[163 100 145 156  81 173 141 100 104 136 109 166 137 129 128 156  69 117
 144] : ped
[ 97 128 100 134  81 131 139  69 126 126 128 106  86 110  92  95  69 145
 157] : kom
[136 128 119 120 185 131 153 151 169 187 152 166 107 115  92 146 162 124
 137] : Tesa
[176 119 139 163 146 164 144 151 104 166 115 176 158 143 128 115 162  89
 103] : tupu
[189  81 132 177 120 190 133 131  83 177 128 186 168 152 110 146 136 124
 151] : padat
[ 83 185 100 113 133 114 161 131 169 146 140 126  86 115 116  65 136 110
 117] : medos
[136 128 145 156  69 164 147 100  94 106  90 136 147 129 146 115  69  82
 110] : nibo
present: [136 128] | yes
present: [ 81 173 141  99] | no
present: [164 144 151] | yes

[115 132 151 138] = tigik
[115 132 177 169] = vepes
[ 75 115 160 149] = gefup
common tigik gefup:  | [115]
present: [177 169] | yes
present: [ 75 115 159 149] | no
present: [115 132 151] | yes
present: [115 132 151 138] | yes

[118 150 159 130 126 154 119 115 141 143 163 137 118 118 112 141 122 114
 121 111 178 151 123 116 110 129 136  87 149 107 124 124 114 109 121 140
 140 117 131 132 133 118 115  94] : Kidin
[110 152 125 128 131 131 105 137 143  96 131 150 116 119 144 146 130 144
 127 131  94 158 114 134 151 146 104 152 117 115 125 159 123 152 106 134
 137 142 144 153 102 142 144 100] : kibin
[113 144 103 170 141 119 143 118 125 139 127 143 148 129 121 106  91 125
 125 138 144 122 131 142 121 138 102 153 132 176 116 120 135 103 136 124
 126  80 133 125 107 124 117 134] : zopo
[135 133 137 173 135 119 132 151 132 105 128 107 113  93 131 115 142  97
 147 111 136 136 144 114 137 156 101 111 146 110 131 131 135 146 105 144
 114 105 121 131  92 136 137 115] : moza
[127 162 115 143 138 133 116 130 131 132 133 121 151 126 141 125 122 135
 133 101 142 125 143 129 138 138 124 140 111 118 140 155 135 160 103 165
 114 172 107  96 159 130 103 104] : fod
[125 102 133 118 133 103 139 127 135 154  81 165 104 133 143 147 132 124
 138 140 146 137 111 127 108 124 160  97 148 101 150 129 126 132 120 135
 134 114 131 159 119 121 110 112] : kis
[126 151 143 135 106  99 143 111 110 137 153 119 103 148 119 117 151 150
 153 123 130 121 128 117 152 110 103 128 131 135 109 132 105 125 139 112
 114 108 129 164 163 156 109 132] : Zomuv
[155 137 158 112 125 119 120 106 137 112 141 129 105 121 103 143 137 141
 153 144 124 129  99 135 107  91 121 107  93 112 137 144  87 109 125 139
 140 121 144 124 129 104 126 140] : Mize
q: [155 137 158 112 125 119 120 106 137 112 141 129 105 121 103 143 137 141
 153 144 124 129  99 135 107  91 121 107  93 112 137 144  87 109 125 139
 140 121 144 124 129 104 126 140] | Mize
q: [125 102 133 118 133 103 139 127 135 154  81 165 104 133 143 147 132 124
 138 140 146 137 111 127 108 124 160  97 148 101 150 129 126 132 120 135
 134 114 131 159 119 121 110 112] | kis
present: [110 152 125 128] | yes
present: [141 126] | no

[158 119 140 132 145 169] -> vuno
[177 111 134 108 120 159] -> Kemav
[146 106 133 114 135 162] -> tigek
[163 110 150 148 147 162] -> lib
[149 106 133 114 135 172] -> tasag
[138 110 145 118 139 160] -> Pefek
[151 104 133  94 147 180] -> zaze
[177 117 134 108  95 159] -> kilez
[166 119 126 108 133 162] -> mib
[160  94 152 119 157 147] -> kad
[158 105 146 119 149 162] -> Zil
present: [151 104 133  94] | yes
common tasag mib:  | [133]
common zaze tasag:  | [133]
present: [135 172] | yes
q: [177 117 134 108  95 159] | kilez

[148 146 137 140] : Pevet
[116 148 147 191] : bipug
[147 145 140 169] : rusut
[157 127 114 105] : Zul
[151 147 126 151] : Duken
present: [147 125] | no
common bipug rusut:  | [147]

[136 157 106 129 128 108 108 182] = suf
[159 157 106 129 125 108 158 182] = tufet
[141 155 106 158 128 106 154 180] = Tolel
[142 155 155 154 131 108 158 180] = vadok
present: [180 158] | no
present: [136 157 106] | yes
q: [142 155 155 154 131 108 158 180] | vadok
present: [157 106 129 125] | yes
common suf vadok:  | [108]
common vadok suf:  | [108]
present: [136 157 106 129 128] | yes

[135 126 142 141 137 182 123] = nife
[125 135 156 150 105 144 125] = sosuf
[127 135 105 153  95 103 125] = gevif
[135 126 143 143 136 135 122] = rola
[128 131 124 157  97 117 134] = sur
[125 135 119 157 152 166 142] = Pep
[125 135 119 150  94  94 126] = dom
present: [135 105 153  95] | yes
present: [137 182] | yes
common sosuf rola:  | [135]
q: [125 135 119 150  94  94 126] | dom
common sur Pep:  | [157]
present: [94 94] | yes
common rola Pep:  | [135]

[ 94 119 133 114 137 114 122 121 135 136 157 111 120  99  96 148 104 109
 112 130 123 125  97 106 128 108 125 109 128 161 137 128] : Vugob
[110  92 105 111 107 126 159 136 113 122 141 123 113 117 104 135 111 136
 117 126 147 125 128 127 123 109 126 129 127 183 137 129] : piruv
[116  88 116 114 112 129 160 130 104 119 135 123 116 124 101 134 105 137
 126 115 154 137 114 127 131 114 131 137 121 182 156 138] : Dige
[ 94 119 133 114 137 114 122 121 135 136 157 111 120  99  96 148 104 109
 112 130 121 137  97 103 136 119 119 132 134 145 153 123] : kuzu
[108  99 108 114 110 137 162 129 107 120 131 105 103 130 103 132 107 131
 135 123 155 119 120 114 123 118 133 132 110 179 150 135] : mital
[116 103 110 116 116 127 163 130 107 121 130 131 111 125 114 121 104 136
 117 121 138 128 139 115 116 120 127 132 115 177 157 129] : bevov
[ 91 129 129 118 131 120 134 130 127 136 150 117 110 104 100 150  94 113
 105 122 115 140 102 100 133 122 123 112 130 150 144 139] : zalis
[112  96 112 117 107 126 158 137 113 128 131 117 116 122 107 127 108 130
 117 125 145 132 123 124 132 119 125 133 124 181 159 131] : senep
[ 91 135 121 117 135 119 125 125 129 126 150 113 107  94  95 149 104 118
 107 136 114 136 139  94 139 122 125 107 130 145 150 130] : Bov
[ 91 135 121 117 135 119 125 125 129 126 150 113 107  94  95 149  99 118
 107 136 114 136 102  94 139 122 125 107 130 145 150 130] : Duku
[111  88 103 128 110 128 166 139 102 123 127 117 120 126 105 135 104 138
 110 116 154 126 126 110 122 115 123 118 122 175 150 126] : zetul
[ 85 119 126 123 147 117 126 131 128 131 153 110 110 101 106 150 100 106
 112 124 129 137 100 104 137 117 117 118 133 143 147 131] : gori
present: [135 123 155] | yes
present: [103 130] | yes
q: [ 94 119 133 114 137 114 122 121 135 136 157 111 120  99  96 148 104 109
 112 130 121 137  97 103 136 119 119 132 134 145 153 123] | kuzu

[120 143 113 118 121 140 124 184 106  98]  geti
[ 91 132 105 139 102 121 126  92 162 163]  Tes
[115 116 130 143 139 148 141  95 123 126]  Segi
[127 114 122 142 142 146 135 126 129 128]  Loz
[120 143 113 118 121 122 114 135 145 137]  laf
[150 145 112 106 126 111 104 186 144 130]  makev
[136 114 128 139 138 138 135 133 125 127]  fara
present: [104 186 144] | yes
common Tes makev:  | [126]
present: [126  92 162 163] | yes
present: [142 122 114 127] | no
present: [114 128 138] | no

[ 93 116 147 156 118 101 117 139 168 149 105 157 109 122 106 118 153  99
 128  98  94 117 138 165  93 133  98 101 108  89 145 130 149 141 122 100
 120 113 113 127  93 109 143 139 119 117 121 104] = lovip
[ 99 153  87 107 156 160 120 115 131 114  93 154 133 160 107 114 171 164
 136  85 119 137 137 137 123 113 147  84 138  94 147 151 197 155 109 140
 138 140 125 144 153  93  75  88 110  95 181 112] = tus
[ 99  72  87 107 156 160 120 115 131 114  95 154 133 160 107 114 171 164
 136  85 119 137 137 137 123 113 147  84 138  94 147 151 197 155 109 140
 138 140 125 150 112 135 155 186 109 106 110  85] = kekev
q: [ 93 116 147 156 118 101 117 139 168 149 105 157 109 122 106 118 153  99
 128  98  94 117 138 165  93 133  98 101 108  89 145 130 149 141 122 100
 120 113 113 127  93 109 143 139 119 117 121 104] | lovip
q: [ 99 153  87 107 156 160 120 115 131 114  93 154 133 160 107 114 171 164
 136  85 119 137 137 137 123 113 147  84 138  94 147 151 197 155 109 140
 138 140 125 144 153  93  75  88 110  95 181 112] | tus
present: [150 112 135 155 186] | yes
present: [137 137] | yes
present: [113 123] | no

[114 136 117 123 102 137 128 108 133 148 157 113 124 134 154 126 132 122
 114 125 132  83 116 138 122 102 120 132] -> dofo
[114 132 121 117 104 146 132 122 135 150 145 117 128 143 158 129 133 144
 117 136 141  78 120 156 116 106 107 132] -> fuvo
[117 134 120 122 114 137 129 117 144 150 144 108 123 145 152 137 116 115
 115 132 125  77 122 145 122 105 126 129] -> rabu
[138 136 120 129 119 135 139 134 135 150 156 121 134 116 162 132 129 123
 121 140 127  85 118 142 126 110 111 127] -> Nek
[102 142 114 123 117 129 122 129 143 155 153 112 125 142 165 137 119 121
 126 134 123  87 109 150 121 113 126 127] -> Kika
[121 140 125 136 100 136 119 129 134 156 149 109 132 139 164 136 132 126
 113 129 135  92 131 142 129 109 114 144] -> nar
[122 123 122 130 106 135 135 112 130 169 136 124 123 146 147 130 120 116
 119 132 133  88 133 154 127 101 113 127] -> zalim
[118 127 122 109 113 141 133 114 132 162 136 136 124 147 157 139 126 132
 122 143 146  80 118 150 127 109 118 125] -> Safuz
[113 111 137 132 100 134 140 127 143 164 149 118 134 142 149 130 117 130
 104 142 132  82 115 149 133 114 110 124] -> bez
q: [118 127 122 109 113 141 133 114 132 162 136 136 124 147 157 139 126 132
 122 143 146  80 118 150 127 109 118 125] | Safuz
present: [113 132 162] | no
q: [113 111 137 132 100 134 140 127 143 164 149 118 134 142 149 130 117 130
 104 142 132  82 115 149 133 114 110 124] | bez
q: [122 123 122 130 106 135 135 112 130 169 136 124 123 146 147 130 120 116
 119 132 133  88 133 154 127 101 113 127] | zalim
present: [123 121 140] | yes

[139 130 136 134 121 134 137 135 132 112 124 136 120 129 122 129 133] = kizi
[148 125 148 142 122 129 134 122 133 113 128 128 129 126 121 150 144] = taver
[136 132 125 163 111 141 131 118 145  84 128 132 114 130 119  94 133] = Pul
[151 123 149 144 127 125 106 106 132 129 141 118 136 133 124 145 130] = posu
[147 132 128 112 138 123  84 122 138 134 124 128 125 138 147 109 106] = Ruf
[124 132 122 158 111 135 146 143 134  94 139 128 119 126 112 124 127] = Bubu
[125 129 118 162 118 120 135 136 145 108 137 112 131 141 129 148 130] = sivi
[157 129 152 112 133 136  91 114 121 141 136 137 124 110 124 136 111] = duk
[140 129 134 159 115 146 107  94 135  94 142 129 117 109 112 128 122] = Rapar
present: [137 112 131 141] | yes
q: [147 132 128 112 138 123  84 122 138 134 124 128 125 138 147 109 106] | Ruf
q: [151 123 149 144 127 125 106 106 132 129 141 118 136 133 124 145 130] | posu
q: [125 129 118 162 118 120 135 136 145 108 137 112 131 141 129 148 130] | sivi
present: [121 135 137 135 132] | no
q: [148 125 148 142 122 129 134 122 133 113 128 128 129 126 121 150 144] | taver

[128 141 135 130 118 133] = fel
[156 140 135 126  95 111] = lasup
[157 103 129 139  77  63] = zin
[138 124 141 136 111 127] = zif
present: [140 135] | yes
present: [77 63] | yes
common zif fel:  | [141]

[119 129 113 113 130 114] = Tisa
[119 108 113 130 154  98] = tas
[130 108 129 103 154  98] = zaka
[130 117 130 158 151 110] = topo
present: [103 129] | no
common topo Tisa:  | [130]
common tas topo:  | [130]

[154 104 160 108] : Visaf
[129 130 139 103] : neta
[128 134 138 111] : sab
[ 99 103  66 115] : gaf
[ 92  69 144 157] : Puve
[ 65 114 104 115] : kubev
[172 122 164 115] : ladef
[120  65 165 128] : kise
[173 135 161 117] : dib
present: [115 104 114  65] | no
present: [104 160 108] | yes
common Visaf kubev:  | [104]
common gaf kubev:  | [115]
present: [117 161 135 173] | no
common kubev kise:  | [65]

[144  76 137 114 115 138] = liva
[113 138 109 125 101 114] = Darup
[118 147  63 112 113 114] = Putu
common Putu liva:  | [114]
common liva Putu:  | [114]
present: [113 138 109 125] | yes
q: [144  76 137 114 115 138] | liva
present: [114 115] | yes

